Here is a tiny trained network, its code and every weight. The questions are about switching its units off for an input and a target symbol, where a switched-off unit gives its printed mean instead of its output.

import numpy as np


def w(rows, s, z=0):
    codes = np.array(rows[::2]) - 128.0
    scale = np.full(codes.shape[1], s)
    scale[-1] = z or s
    return codes * scale


def norm(h):
    return h / np.sqrt((h * h).mean(-1, keepdims=True) + 1e-5)


def f(y):
    return y / 2 * (1 + np.tanh(0.7978845608 * (y + 0.044715 * y**3)))


def softmax(a):
    e = np.exp(a - a.max(-1, keepdims=True))
    return e / e.sum(-1, keepdims=True)


def log_softmax(a):
    a = a - a.max(-1, keepdims=True)
    return a - np.log(np.exp(a).sum(-1, keepdims=True))


def net(x, mask):
    ids = ['γδεημξπστω'.index(c) for c in x.split()]
    T = len(ids)
    res = E[ids] + P[:T]
    u = 0
    for l in range(2):
        r = norm(res)
        for j in range(2):
            rows = slice(3 * j, 3 * j + 3)
            q, k, v = (r @ M[l][rows].T for M in (Q, K, V))
            z = softmax(np.where(np.tri(T) > 0, q @ k.T / 3**0.5, -1e9)) @ v
            o = O[l][rows]
            res = res + np.where(mask[u + j], z, o[:, -1]) @ o[:, :-1]
        u += 2
        y = f(norm(res) @ A[l][:, :-1].T + A[l][:, -1])
        res = res + np.where(mask[u : u + 4], y, B[l][:, -1]) @ B[l][:, :-1]
        u += 4
    return log_softmax(norm(res)[-1] @ U[:, :-1].T + U[:, -1])


Q, K, V, O, A, B = {}, {}, {}, {}, {}, {}
E = w([
[70,59,186],'γ',
[124,116,125],'δ',
[129,102,70],'ε',
[179,172,116],'η',
[121,119,161],'μ',
[85,96,92],'ξ',
[137,100,145],'π',
[138,102,159],'σ',
[217,56,243],'τ',
[178,84,4],'ω',
],0.021)
P = w([
[127,253,147],'0',
[254,79,188],'1',
[147,214,132],'2',
[147,206,132],'3',
[146,218,191],'4',
[146,199,134],'5',
[143,175,150],'6',
[143,180,148],'7',
[150,195,138],'8',
[143,179,148],'9',
],0.0044)
Q[0] = w([
[90,81,197],'L0H1',
[52,11,163],'L0H1',
[59,46,115],'L0H1',
[2,58,209],'L0H2',
[174,125,245],'L0H2',
[12,139,227],'L0H2',
],0.0084)
K[0] = w([
[112,172,138],'L0H1',
[92,186,118],'L0H1',
[120,79,67],'L0H1',
[104,77,193],'L0H2',
[113,7,247],'L0H2',
[95,26,90],'L0H2',
],0.011)
V[0] = w([
[187,114,95],'L0H1',
[195,131,151],'L0H1',
[152,65,134],'L0H1',
[59,104,138],'L0H2',
[139,81,157],'L0H2',
[131,2,139],'L0H2',
],0.015)
O[0] = w([
[126,223,136,167],'L0H1',
[145,200,75,222],'L0H1',
[19,142,101,220],'L0H1',
[151,1,171,60],'L0H2',
[195,76,162,232],'L0H2',
[162,120,173,254],'L0H2',
],0.0064,0.0031)
A[0] = w([
[253,67,135,212],'L0N1',
[97,179,219,45],'L0N2',
[124,207,51,253],'L0N3',
[163,110,244,153],'L0N4',
],0.0061,0.0029)
B[0] = w([
[83,235,253,254],'L0N1',
[218,137,124,122],'L0N2',
[136,159,219,221],'L0N3',
[253,162,194,241],'L0N4',
],0.0061,0.0043)
Q[1] = w([
[154,113,85],'L1H1',
[162,136,36],'L1H1',
[135,122,160],'L1H1',
[69,142,165],'L1H2',
[136,5,118],'L1H2',
[47,83,94],'L1H2',
],0.013)
K[1] = w([
[139,111,108],'L1H1',
[197,152,178],'L1H1',
[153,156,179],'L1H1',
[108,30,168],'L1H2',
[245,53,166],'L1H2',
[186,102,188],'L1H2',
],0.012)
V[1] = w([
[2,202,181],'L1H1',
[95,187,73],'L1H1',
[187,180,189],'L1H1',
[13,168,146],'L1H2',
[208,148,9],'L1H2',
[175,169,132],'L1H2',
],0.0099)
O[1] = w([
[70,25,76,173],'L1H1',
[189,127,203,116],'L1H1',
[110,156,244,252],'L1H1',
[74,140,144,181],'L1H2',
[255,90,102,193],'L1H2',
[166,210,205,181],'L1H2',
],0.0067,0.0039)
A[1] = w([
[64,28,142,15],'L1N1',
[35,169,183,252],'L1N2',
[181,191,254,139],'L1N3',
[131,187,220,93],'L1N4',
],0.0066,0.0027)
B[1] = w([
[156,255,55,124],'L1N1',
[126,60,29,195],'L1N2',
[74,59,23,255],'L1N3',
[73,180,54,186],'L1N4',
],0.0077,0.0059)
U = w([
[67,81,181,70],'γ',
[138,98,88,22],'δ',
[192,53,17,83],'ε',
[170,222,135,186],'η',
[128,135,120,77],'μ',
[97,28,60,184],'ξ',
[97,158,151,124],'π',
[88,213,216,3],'σ',
[146,170,174,136],'τ',
[251,147,44,196],'ω',
],0.013,0.0047)

Each question gives the input, a string of symbols that net reads in full, and the target symbol t.
The units are the heads (3 rows each of Q, K, V and O) and the neurons (one row each of A and B). Each row of codes is followed by its name. A weight is (code - 128) times the scale printed after its matrix; where a second scale follows, it is the last column's (O, A, B and U).
mask holds one flag per unit, layer by layer, with each layer's heads first. A switched-off unit (its flag False) gives its mean, the last column of its rows in O or B, instead of its output. The means were averaged over made-up inputs and are rounded, as every weight is.
A unit's drop is (log p(t) with every unit on - log p(t) with that unit switched off) / (log p(t) with every unit on - log p(t) with every unit switched off).
The circuit of an input: a set's keep is (log p(t) with only the set's units on - log p(t) with every unit switched off) / (log p(t) with every unit on - log p(t) with every unit switched off). Starting from all 12 units, units are removed one at a time, each time the one whose removal leaves the highest keep (on an exact tie, the one counted first), for as long as the keep stays at least 0.8.
circuit, biggest first: the units of the circuit, biggest drop first
top k neurons: the k neurons with the biggest drops, biggest first
top k neurons in layer l: the k neurons of layer l with the biggest drops, biggest first
which heads matter: for each layer, one digit per head in row order, 1 if its drop is at least 0.15 and else 0, layers parted by /
drop of u: that unit's drop, to one decimal
input σ τ ε ξ η ξ ξ σ σ, target ξ: which heads matter : 00 / 11
input π γ π δ γ σ δ, target γ: circuit, biggest first : L1H2; L0H2
input ω π ω μ, target ω: which heads matter : 00 / 01
input ξ ω ξ π, target ξ: top 2 neurons : L1N3; L0N1
input γ η μ σ μ ω ω π, target ω: which heads matter : 00 / 01
input γ σ μ, target γ: which heads matter : 01 / 00
input γ π μ σ, target γ: circuit, biggest first : L0H2; L1H2
input γ γ ξ δ, target ξ: which heads matter : 00 / 00
input η ξ σ τ γ σ ξ σ, target ξ: circuit, biggest first : L1N3
input π η ω σ ξ μ, target ξ: which heads matter : 00 / 01
input γ μ ε γ σ, target γ: which heads matter : 11 / 01
input π ξ ε, target ξ: top 2 neurons in layer 0 : L0N4; L0N1
input γ σ σ σ μ τ δ, target γ: top 2 neurons : L0N1; L0N4
input μ γ ξ ε ε, target ξ: top 3 neurons : L0N4; L1N2; L1N4
input σ ω ε σ ξ μ, target ξ: top neuron in layer 0 : L0N3
input ξ π μ ω σ ω σ, target ω: drop of L0H2 : -0.1
input μ σ μ π γ ξ π ξ ε π, target ξ: drop of L0H1 : 0.2
input η γ σ γ δ ε σ δ γ μ, target γ: drop of L0H2 : 2.1
input ω ε σ, target ω: drop of L1H1 : -0.1
input σ ξ ω π, target ω: top neuron in layer 1 : L1N3
